Below are the code and all the weights of a small trained network. Each question names an input and a target symbol and asks about switching units off, where a switched-off unit gives its printed mean instead of its output.

import numpy as np


def w(rows, s, z=0):
    codes = np.array(rows[::2]) - 128.0
    scale = np.full(codes.shape[1], s)
    scale[-1] = z or s
    return codes * scale


def norm(h):
    return h / np.sqrt((h * h).mean(-1, keepdims=True) + 1e-5)


def f(y):
    return np.maximum(y, 0)


def softmax(a):
    e = np.exp(a - a.max(-1, keepdims=True))
    return e / e.sum(-1, keepdims=True)


def log_softmax(a):
    a = a - a.max(-1, keepdims=True)
    return a - np.log(np.exp(a).sum(-1, keepdims=True))


def net(x, mask):
    ids = ['ΔΛΞΦΨΩαβεζημπσ'.index(c) for c in x.split()]
    T = len(ids)
    res = E[ids] + P[:T]
    u = 0
    for l in range(3):
        q, k, v = (norm(res) @ M[l].T for M in (Q, K, V))
        z = softmax(np.where(np.tri(T) > 0, q @ k.T / 3**0.5, -1e9)) @ v
        res = res + np.where(mask[u], z, O[l][:, -1]) @ O[l][:, :-1]
        u += 1
        y = f(norm(res) @ A[l][:, :-1].T + A[l][:, -1])
        res = res + np.where(mask[u : u + 4], y, B[l][:, -1]) @ B[l][:, :-1]
        u += 4
    return log_softmax(norm(res)[-1] @ U[:, :-1].T + U[:, -1])


Q, K, V, O, A, B = {}, {}, {}, {}, {}, {}
E = w([
[197,90,137,101],'Δ',
[181,129,129,131],'Λ',
[148,112,148,135],'Ξ',
[202,156,125,161],'Φ',
[103,22,118,152],'Ψ',
[118,95,169,81],'Ω',
[189,150,128,106],'α',
[164,101,207,43],'β',
[102,202,109,111],'ε',
[90,186,198,78],'ζ',
[86,238,75,137],'η',
[181,50,158,212],'μ',
[137,65,23,88],'π',
[182,56,58,255],'σ',
],0.014)
P = w([
[114,173,89,2],'0',
[172,194,96,14],'1',
[186,180,109,53],'2',
[163,157,113,46],'3',
[135,150,101,89],'4',
[126,133,100,84],'5',
[32,115,127,104],'6',
[79,122,118,73],'7',
[85,138,108,65],'8',
],0.0043)
Q[0] = w([
[165,118,73,106],'L0H1',
[134,155,254,182],'L0H1',
[154,49,5,106],'L0H1',
],0.0089)
K[0] = w([
[106,136,69,172],'L0H1',
[133,141,254,216],'L0H1',
[144,100,33,102],'L0H1',
],0.0083)
V[0] = w([
[115,176,247,172],'L0H1',
[143,112,174,158],'L0H1',
[138,138,138,110],'L0H1',
],0.011)
O[0] = w([
[246,145,88,168,1],'L0H1',
[174,187,122,150,114],'L0H1',
[111,109,107,122,177],'L0H1',
],0.012,0.0035)
A[0] = w([
[81,218,186,182,179],'L0N1',
[116,153,254,164,77],'L0N2',
[172,152,111,80,28],'L0N3',
[161,211,160,198,3],'L0N4',
],0.0066,0.0021)
B[0] = w([
[228,179,2,60,205],'L0N1',
[160,119,133,78,243],'L0N2',
[97,142,114,98,254],'L0N3',
[139,162,149,40,176],'L0N4',
],0.0085,0.0012)
Q[1] = w([
[147,42,191,1],'L1H1',
[151,88,191,157],'L1H1',
[176,96,6,228],'L1H1',
],0.0076)
K[1] = w([
[106,177,241,107],'L1H1',
[225,33,199,126],'L1H1',
[172,28,2,224],'L1H1',
],0.007)
V[1] = w([
[152,190,149,216],'L1H1',
[91,255,203,150],'L1H1',
[117,104,179,31],'L1H1',
],0.0092)
O[1] = w([
[184,52,148,128,22],'L1H1',
[131,65,53,119,94],'L1H1',
[187,106,84,253,255],'L1H1',
],0.011,0.0092)
A[1] = w([
[159,118,21,103,90],'L1N1',
[125,42,181,199,163],'L1N2',
[95,2,41,71,250],'L1N3',
[64,73,150,38,136],'L1N4',
],0.0088,0.0018)
B[1] = w([
[188,113,168,85,218],'L1N1',
[207,252,129,95,253],'L1N2',
[167,77,134,116,186],'L1N3',
[108,115,150,96,200],'L1N4',
],0.013,0.0029)
Q[2] = w([
[157,165,106,198],'L2H1',
[118,56,104,117],'L2H1',
[236,254,118,117],'L2H1',
],0.0096)
K[2] = w([
[198,223,129,51],'L2H1',
[189,74,108,143],'L2H1',
[118,253,178,92],'L2H1',
],0.012)
V[2] = w([
[156,172,73,125],'L2H1',
[129,166,252,141],'L2H1',
[188,50,80,215],'L2H1',
],0.011)
O[2] = w([
[252,37,5,95,254],'L2H1',
[157,198,254,220,226],'L2H1',
[167,6,100,253,38],'L2H1',
],0.0074,0.0038)
A[2] = w([
[174,200,170,41,255],'L2N1',
[187,104,64,18,23],'L2N2',
[35,199,232,184,82],'L2N3',
[100,125,41,254,163],'L2N4',
],0.0079,0.00099)
B[2] = w([
[138,255,113,137,254],'L2N1',
[118,162,149,97,187],'L2N2',
[86,88,139,126,215],'L2N3',
[56,150,139,145,227],'L2N4',
],0.0092,0.0054)
U = w([
[66,131,125,176,56],'Δ',
[75,145,81,170,39],'Λ',
[87,162,99,180,76],'Ξ',
[168,126,124,112,67],'Φ',
[58,84,129,99,255],'Ψ',
[63,148,91,217,145],'Ω',
[104,159,31,146,14],'α',
[198,124,124,240,218],'β',
[160,152,40,70,83],'ε',
[202,127,122,100,192],'ζ',
[127,162,43,60,96],'η',
[221,188,203,184,95],'μ',
[90,108,162,130,180],'π',
[91,213,245,117,181],'σ',
],0.012,0.0045)

Each question gives the input, a string of symbols that net reads in full, and the target symbol t.
The units are the heads (3 rows each of Q, K, V and O) and the neurons (one row each of A and B). Each row of codes is followed by its name. A weight is (code - 128) times the scale printed after its matrix; where a second scale follows, it is the last column's (O, A, B and U).
mask holds one flag per unit, layer by layer, with each layer's heads first. A switched-off unit (its flag False) gives its mean, the last column of its rows in O or B, instead of its output. The means were averaged over made-up inputs and are rounded, as every weight is.
A unit's drop is (log p(t) with every unit on - log p(t) with that unit switched off) / (log p(t) with every unit on - log p(t) with every unit switched off).
The circuit of an input: a set's keep is (log p(t) with only the set's units on - log p(t) with every unit switched off) / (log p(t) with every unit on - log p(t) with every unit switched off). Starting from the 12 units with the biggest drops (on a tie, the unit counted first), units are removed one at a time, each time the one whose removal leaves the highest keep (on an exact tie, the one counted first), for as long as the keep stays at least 0.8.
circuit, biggest first: the units of the circuit, biggest drop first
unit that matters most: the unit with the biggest drop
k most important neurons: the k neurons with the biggest drops, biggest first
top k neurons in layer l: the k neurons of layer l with the biggest drops, biggest first
drop of u: that unit's drop, to one decimal
input β Φ β Δ, target β: circuit, biggest first -> L2H1, L1H1
input β ε Λ, target ε: circuit, biggest first -> L2H1, L1H1, L0H1
input Δ β Ω Δ Δ σ Ψ, target σ: unit that matters most -> L1N2
input β Λ ε Λ η σ Δ, target σ: circuit, biggest first -> L1H1, L2H1, L0H1
input Ω ε Φ Ω, target ε: circuit, biggest first -> L2H1, L1H1
input β Ξ Δ β α, target β: circuit, biggest first -> L1H1, L2H1
input Δ β ε, target ε: circuit, biggest first -> L1H1, L2H1, L1N1
input π ε Φ Ψ Φ, target ε: circuit, biggest first -> L0N1, L2H1
input π σ σ Λ β Λ Δ, target σ: 2 most important neurons -> L1N2, L1N4
input β Λ Δ β Ξ σ Φ, target σ: circuit, biggest first -> L1H1, L0H1
input Φ σ σ Ξ, target σ: circuit, biggest first -> L1H1, L2H1
input η σ Ψ, target σ: circuit, biggest first -> L1H1, L0N1
input μ Δ Δ Δ Ω Ψ β β β, target β: circuit, biggest first -> L1H1, L0H1, L2H1
input Ω Ω σ Ψ Ψ β σ Φ, target σ: circuit, biggest first -> L2H1
input Ω β β Ω, target β: circuit, biggest first -> L1H1, L2H1
input β β Φ, target β: 2 most important neurons -> L1N2, L0N4
input Δ σ σ α, target σ: circuit, biggest first -> L2H1, L1H1
input Δ Δ β ζ Ω β Ψ, target β: 2 most important neurons -> L1N2, L1N3
input Δ Ω Ω Ω, target Ω: top 2 neurons in layer 2 -> L2N4, L2N1
input Φ β β β ζ μ β, target μ: circuit, biggest first -> L0H1
input Ω Ψ μ α Δ Ψ β Λ, target β: top 2 neurons in layer 0 -> L0N1, L0N2
input β Δ σ α, target σ: top 2 neurons in layer 0 -> L0N3, L0N1
input Ω ζ σ, target σ: drop of L1H1 -> 1.1
input μ Δ Λ π ζ β β σ Ξ, target β: drop of L2H1 -> 0.3
input σ Ω σ Δ β σ σ μ μ, target σ: drop of L2H1 -> 0.4
input Ω σ Ω σ Λ, target σ: drop of L1N2 -> 0.0
input Ω π Ω σ Ξ μ β, target μ: unit that matters most -> L1H1
input ζ β ζ α, target ζ: top 2 neurons in layer 1 -> L1N1, L1N2
input β β ε, target ε: 2 most important neurons -> L0N1, L1N2
